Below are the code and all the weights of a small trained network. Each question names an input and a target symbol and asks about switching units off, where a switched-off unit gives its printed mean instead of its output.

import numpy as np


def w(rows, s, z=0):
    codes = np.array(rows[::2]) - 128.0
    scale = np.full(codes.shape[1], s)
    scale[-1] = z or s
    return codes * scale


def norm(h):
    return h / np.sqrt((h * h).mean(-1, keepdims=True) + 1e-5)


def f(y):
    return y / 2 * (1 + np.tanh(0.7978845608 * (y + 0.044715 * y**3)))


def softmax(a):
    e = np.exp(a - a.max(-1, keepdims=True))
    return e / e.sum(-1, keepdims=True)


def log_softmax(a):
    a = a - a.max(-1, keepdims=True)
    return a - np.log(np.exp(a).sum(-1, keepdims=True))


def net(x, mask):
    ids = ['ΓΔΛΞΠΣΦΨαβηθμω'.index(c) for c in x.split()]
    T = len(ids)
    res = E[ids] + P[:T]
    r = norm(res)
    for j in range(3):
        rows = slice(2 * j, 2 * j + 2)
        q, k, v = (r @ M[0][rows].T for M in (Q, K, V))
        z = softmax(np.where(np.tri(T) > 0, q @ k.T / 2**0.5, -1e9)) @ v
        o = O[0][rows]
        res = res + np.where(mask[j], z, o[:, -1]) @ o[:, :-1]
    y = f(norm(res) @ A[0][:, :-1].T + A[0][:, -1])
    res = res + np.where(mask[3:7], y, B[0][:, -1]) @ B[0][:, :-1]
    return log_softmax(norm(res)[-1] @ U[:, :-1].T + U[:, -1])


Q, K, V, O, A, B = {}, {}, {}, {}, {}, {}
E = w([
[146,140,82,211,81,129],'Γ',
[177,71,191,147,144,126],'Δ',
[122,229,74,107,121,173],'Λ',
[184,132,136,66,119,117],'Ξ',
[139,105,62,166,181,99],'Π',
[183,114,147,52,150,212],'Σ',
[154,164,196,128,62,191],'Φ',
[67,103,185,84,68,125],'Ψ',
[96,61,142,66,183,103],'α',
[78,74,78,94,106,155],'β',
[165,209,164,134,186,121],'η',
[78,185,88,80,148,9],'θ',
[118,122,167,162,69,43],'μ',
[148,22,122,144,80,157],'ω',
],0.015)
P = w([
[40,117,160,182,181,128],'0',
[183,148,117,76,51,42],'1',
[196,160,109,86,50,40],'2',
[202,157,108,76,42,42],'3',
[113,15,186,192,178,251],'4',
[91,15,193,193,190,254],'5',
[83,13,185,212,202,254],'6',
],0.0065)
Q[0] = w([
[255,159,86,97,43,20],'H0',
[94,97,104,131,160,90],'H0',
[227,170,72,32,54,82],'H1',
[145,126,128,109,193,173],'H1',
[76,123,122,122,181,176],'H2',
[240,157,78,34,54,35],'H2',
],0.0079)
K[0] = w([
[2,143,159,216,194,184],'H0',
[154,164,139,173,73,126],'H0',
[30,93,172,218,201,146],'H1',
[164,125,160,125,83,58],'H1',
[218,108,118,148,86,72],'H2',
[49,110,191,199,209,192],'H2',
],0.0076)
V[0] = w([
[167,13,92,76,192,153],'H0',
[254,91,134,158,113,130],'H0',
[64,33,112,134,70,148],'H1',
[130,93,170,183,192,38],'H1',
[151,146,207,118,68,118],'H2',
[115,130,105,225,113,192],'H2',
],0.0071)
O[0] = w([
[203,106,90,156,108,64,255],'H0',
[171,212,167,150,32,45,197],'H0',
[58,62,59,192,57,155,141],'H1',
[38,111,212,197,198,104,123],'H1',
[56,227,69,94,75,100,136],'H2',
[184,179,177,186,98,255,69],'H2',
],0.0063,0.0025)
A[0] = w([
[123,231,89,107,90,193,2],'N0',
[191,176,22,218,190,71,161],'N1',
[200,111,150,40,156,201,19],'N2',
[22,174,100,255,180,96,64],'N3',
],0.005,0.0037)
B[0] = w([
[112,148,68,238,255,110,99],'N0',
[103,187,102,193,228,167,253],'N1',
[116,113,127,153,65,40,179],'N2',
[43,162,121,157,87,105,146],'N3',
],0.0076,0.0019)
U = w([
[123,184,194,175,73,219,122],'Γ',
[106,156,185,214,79,31,123],'Δ',
[202,136,124,37,171,209,195],'Λ',
[89,177,93,84,152,9,46],'Ξ',
[174,83,214,211,186,115,170],'Π',
[218,146,66,104,122,66,203],'Σ',
[105,240,84,94,107,202,158],'Φ',
[52,88,41,103,101,173,132],'Ψ',
[127,74,80,183,216,91,165],'α',
[145,23,63,191,91,166,3],'β',
[148,204,222,107,220,116,108],'η',
[81,69,135,74,226,91,63],'θ',
[22,139,172,113,76,140,143],'μ',
[138,132,81,245,47,135,116],'ω',
],0.012,0.0053)

Each question gives the input, a string of symbols that net reads in full, and the target symbol t.
The units are the heads (2 rows each of Q, K, V and O) and the neurons (one row each of A and B). Each row of codes is followed by its name. A weight is (code - 128) times the scale printed after its matrix; where a second scale follows, it is the last column's (O, A, B and U).
mask holds one flag per unit, heads first, then neurons. A switched-off unit (its flag False) gives its mean, the last column of its rows in O or B, instead of its output. The means were averaged over made-up inputs and are rounded, as every weight is.
A unit's drop is (log p(t) with every unit on - log p(t) with that unit switched off) / (log p(t) with every unit on - log p(t) with every unit switched off).
The circuit of an input: a set's keep is (log p(t) with only the set's units on - log p(t) with every unit switched off) / (log p(t) with every unit on - log p(t) with every unit switched off). Starting from all 7 units, units are removed one at a time, each time the one whose removal leaves the highest keep (on an exact tie, the one counted first), for as long as the keep stays at least 0.8.
circuit, biggest first: the units of the circuit, biggest drop first
most important unit: the unit with the biggest drop
k most important neurons: the k neurons with the biggest drops, biggest first
heads that matter: for each layer, one digit per head in row order, 1 if its drop is at least 0.15 and else 0, layers parted by /
drop of u: that unit's drop, to one decimal
input Σ Σ Σ, target Σ: heads that matter	100
input Ψ Δ Λ, target Ψ: heads that matter	110
input ω Σ Δ Ξ, target ω: heads that matter	011
input Γ β Σ μ, target Γ: circuit, biggest first	H2, H0
input Ψ β Δ Ξ, target Ψ: most important unit	H0
input Φ Σ Σ, target Φ: heads that matter	101
input Λ Π Ψ ω, target Λ: circuit, biggest first	H0, H1
input Π β Γ, target Π: heads that matter	011
input Γ Δ Ψ, target Γ: heads that matter	001
input Σ Σ α, target Σ: heads that matter	110
input η Ψ ω Π, target η: circuit, biggest first	H1, H0
input Π Σ μ, target Π: circuit, biggest first	H2, H1
input ω Φ Δ Λ, target ω: heads that matter	010
input θ Σ Π, target α: heads that matter	000
input Φ Σ θ, target Φ: heads that matter	101
input ω ω Γ η Σ Ξ, target Σ: circuit, biggest first	H0
input Λ Δ η, target Λ: heads that matter	100
input Γ μ Π Σ, target Γ: circuit, biggest first	H2, H1
input Λ ω Ψ, target Λ: circuit, biggest first	H1, H0
input Φ Ξ Δ Ξ, target Φ: circuit, biggest first	H2, H0
input Λ μ η Λ, target Λ: circuit, biggest first	H0, H1
input η α θ Δ, target η: circuit, biggest first	H1
input Ψ Π Ψ, target Ψ: circuit, biggest first	H0, H1
input Λ Σ α, target Λ: drop of H1	0.3
input Λ μ ω, target Λ: drop of H2	0.1
input Π Π Γ α, target Π: drop of H2	0.6
input Φ η Π, target Φ: drop of H0	0.1
input η Π Σ, target η: most important neuron	N2
